Below are the code and all the weights of a small trained network. Each question names an input and a target symbol and asks about switching units off, where a switched-off unit gives its printed mean instead of its output.

import numpy as np


def w(rows, s, z=0):
    codes = np.array(rows[::2]) - 128.0
    scale = np.full(codes.shape[1], s)
    scale[-1] = z or s
    return codes * scale


def norm(h):
    return h / np.sqrt((h * h).mean(-1, keepdims=True) + 1e-5)


def f(y):
    return np.maximum(y, 0)


def softmax(a):
    e = np.exp(a - a.max(-1, keepdims=True))
    return e / e.sum(-1, keepdims=True)


def log_softmax(a):
    a = a - a.max(-1, keepdims=True)
    return a - np.log(np.exp(a).sum(-1, keepdims=True))


def net(x, mask):
    ids = ['ΘΞΠΨαβγδεζηλστφ'.index(c) for c in x.split()]
    T = len(ids)
    res = E[ids] + P[:T]
    r = norm(res)
    for j in range(3):
        rows = slice(2 * j, 2 * j + 2)
        q, k, v = (r @ M[0][rows].T for M in (Q, K, V))
        z = softmax(np.where(np.tri(T) > 0, q @ k.T / 2**0.5, -1e9)) @ v
        o = O[0][rows]
        res = res + np.where(mask[j], z, o[:, -1]) @ o[:, :-1]
    y = f(norm(res) @ A[0][:, :-1].T + A[0][:, -1])
    res = res + np.where(mask[3:15], y, B[0][:, -1]) @ B[0][:, :-1]
    return log_softmax(norm(res)[-1] @ U[:, :-1].T + U[:, -1])


Q, K, V, O, A, B = {}, {}, {}, {}, {}, {}
E = w([
[144,103,121,233,55],'Θ',
[141,130,147,108,170],'Ξ',
[191,140,92,116,177],'Π',
[124,172,150,134,148],'Ψ',
[133,119,118,129,164],'α',
[101,141,94,102,195],'β',
[168,110,122,118,162],'γ',
[163,145,141,119,214],'δ',
[139,139,167,94,110],'ε',
[152,127,96,101,126],'ζ',
[148,155,185,101,145],'η',
[153,218,111,106,91],'λ',
[144,168,175,45,138],'σ',
[164,156,136,132,129],'τ',
[119,110,110,2,174],'φ',
],0.015)
P = w([
[61,60,109,185,59],'0',
[251,166,122,112,248],'1',
[243,158,132,67,245],'2',
[203,160,115,37,228],'3',
[192,163,98,11,212],'4',
[212,148,114,2,180],'5',
],0.0047)
Q[0] = w([
[148,129,115,128,112],'head 0',
[3,107,186,147,107],'head 0',
[162,141,113,96,142],'head 1',
[157,135,125,131,145],'head 1',
[14,91,164,127,116],'head 2',
[245,172,111,134,156],'head 2',
],0.054)
K[0] = w([
[99,73,131,139,131],'head 0',
[202,234,162,51,205],'head 0',
[117,62,156,224,90],'head 1',
[87,119,129,111,80],'head 1',
[129,254,140,75,230],'head 2',
[83,67,139,234,40],'head 2',
],0.03)
V[0] = w([
[86,201,23,126,89],'head 0',
[210,183,127,78,146],'head 0',
[50,69,200,177,201],'head 1',
[127,88,61,75,137],'head 1',
[235,76,145,150,186],'head 2',
[201,1,48,61,130],'head 2',
],0.023)
O[0] = w([
[148,163,72,162,189,99],'head 0',
[117,97,57,118,75,1],'head 0',
[36,86,163,156,123,238],'head 1',
[129,138,110,87,162,71],'head 1',
[203,100,152,73,120,159],'head 2',
[168,1,152,132,164,62],'head 2',
],0.019,0.0082)
A[0] = w([
[170,201,138,82,168,55],'neuron 0',
[155,102,108,180,64,80],'neuron 1',
[202,78,169,142,155,136],'neuron 2',
[148,181,152,145,56,153],'neuron 3',
[118,102,124,6,142,84],'neuron 4',
[116,128,85,133,148,59],'neuron 5',
[74,104,153,191,134,126],'neuron 6',
[116,158,140,153,179,2],'neuron 7',
[111,51,122,178,110,171],'neuron 8',
[181,147,103,176,137,116],'neuron 9',
[88,96,142,89,83,117],'neuron 10',
[127,151,48,13,107,96],'neuron 11',
],0.022,0.0051)
B[0] = w([
[109,192,163,78,72,191],'neuron 0',
[87,153,140,104,111,135],'neuron 1',
[85,209,157,154,139,252],'neuron 2',
[192,98,163,146,161,208],'neuron 3',
[103,154,71,97,119,193],'neuron 4',
[144,104,125,134,98,135],'neuron 5',
[162,68,95,157,166,196],'neuron 6',
[117,115,79,101,83,157],'neuron 7',
[119,178,116,74,86,179],'neuron 8',
[153,166,162,153,137,165],'neuron 9',
[152,161,94,174,127,178],'neuron 10',
[109,1,77,140,91,171],'neuron 11',
],0.036,0.013)
U = w([
[58,141,92,51,23,96],'Θ',
[153,144,154,134,131,127],'Ξ',
[141,93,199,38,137,177],'Π',
[58,103,200,139,227,136],'Ψ',
[117,52,77,158,61,253],'α',
[19,184,96,227,131,95],'β',
[184,161,116,104,252,95],'γ',
[89,98,48,141,211,213],'δ',
[37,74,198,131,70,124],'ε',
[41,162,53,29,197,84],'ζ',
[141,118,189,223,43,76],'η',
[245,128,161,110,57,109],'λ',
[189,106,73,38,143,183],'σ',
[195,190,2,154,110,98],'τ',
[205,93,140,227,182,125],'φ',
],0.014,0.0065)

Each question gives the input, a string of symbols that net reads in full, and the target symbol t.
The units are the heads (2 rows each of Q, K, V and O) and the neurons (one row each of A and B). Each row of codes is followed by its name. A weight is (code - 128) times the scale printed after its matrix; where a second scale follows, it is the last column's (O, A, B and U).
mask holds one flag per unit, heads first, then neurons. A switched-off unit (its flag False) gives its mean, the last column of its rows in O or B, instead of its output. The means were averaged over made-up inputs and are rounded, as every weight is.
A unit's drop is (log p(t) with every unit on - log p(t) with that unit switched off) / (log p(t) with every unit on - log p(t) with every unit switched off).
The circuit of an input: a set's keep is (log p(t) with only the set's units on - log p(t) with every unit switched off) / (log p(t) with every unit on - log p(t) with every unit switched off). Starting from the 12 units with the biggest drops (on a tie, the unit counted first), units are removed one at a time, each time the one whose removal leaves the highest keep (on an exact tie, the one counted first), for as long as the keep stays at least 0.8.
units of the circuit, in order: the units of the circuit, biggest drop first
most important unit: the unit with the biggest drop
top k neurons: the k neurons with the biggest drops, biggest first
which heads matter: for each layer, one digit per head in row order, 1 if its drop is at least 0.15 and else 0, layers parted by /
input Π δ λ α, target σ: most important unit	head 2
input α Ψ λ δ λ σ, target Ψ: units of the circuit, in order	(head 0; head 1)
input λ ζ η, target τ: units of the circuit, in order	(head 1; head 2)
input λ Π λ δ Ψ δ, target τ: units of the circuit, in order	(head 1; head 2)
input δ λ α τ λ, target Θ: which heads matter	111
input λ η λ φ Θ, target Θ: units of the circuit, in order	(head 1; neuron 0)
input ζ ζ φ σ ε λ, target γ: units of the circuit, in order	(head 2; head 1; neuron 2)
input σ β Ψ λ Ξ Ψ, target α: units of the circuit, in order	(head 0; neuron 11)
input λ τ ζ, target τ: units of the circuit, in order	(head 1; head 2)
input Π Π λ Π τ, target σ: which heads matter	111
input λ Ψ α τ, target τ: which heads matter	110
input η Ψ λ Ψ σ ζ, target η: which heads matter	111
input ε σ σ, target φ: which heads matter	001
input η τ λ σ δ, target η: most important unit	head 0
input δ δ σ, target Θ: which heads matter	101
input γ σ β Ψ δ, target Π: which heads matter	001
input Ξ Ψ ζ, target ε: which heads matter	110
input Ψ λ Ψ φ, target β: which heads matter	011
input β Ψ λ, target δ: which heads matter	011
input Ψ Ψ φ, target β: which heads matter	011
input β Ψ ε δ σ Ψ, target δ: most important unit	head 2
input Ξ Ψ φ Θ, target Θ: top 2 neurons	(neuron 0; neuron 11)
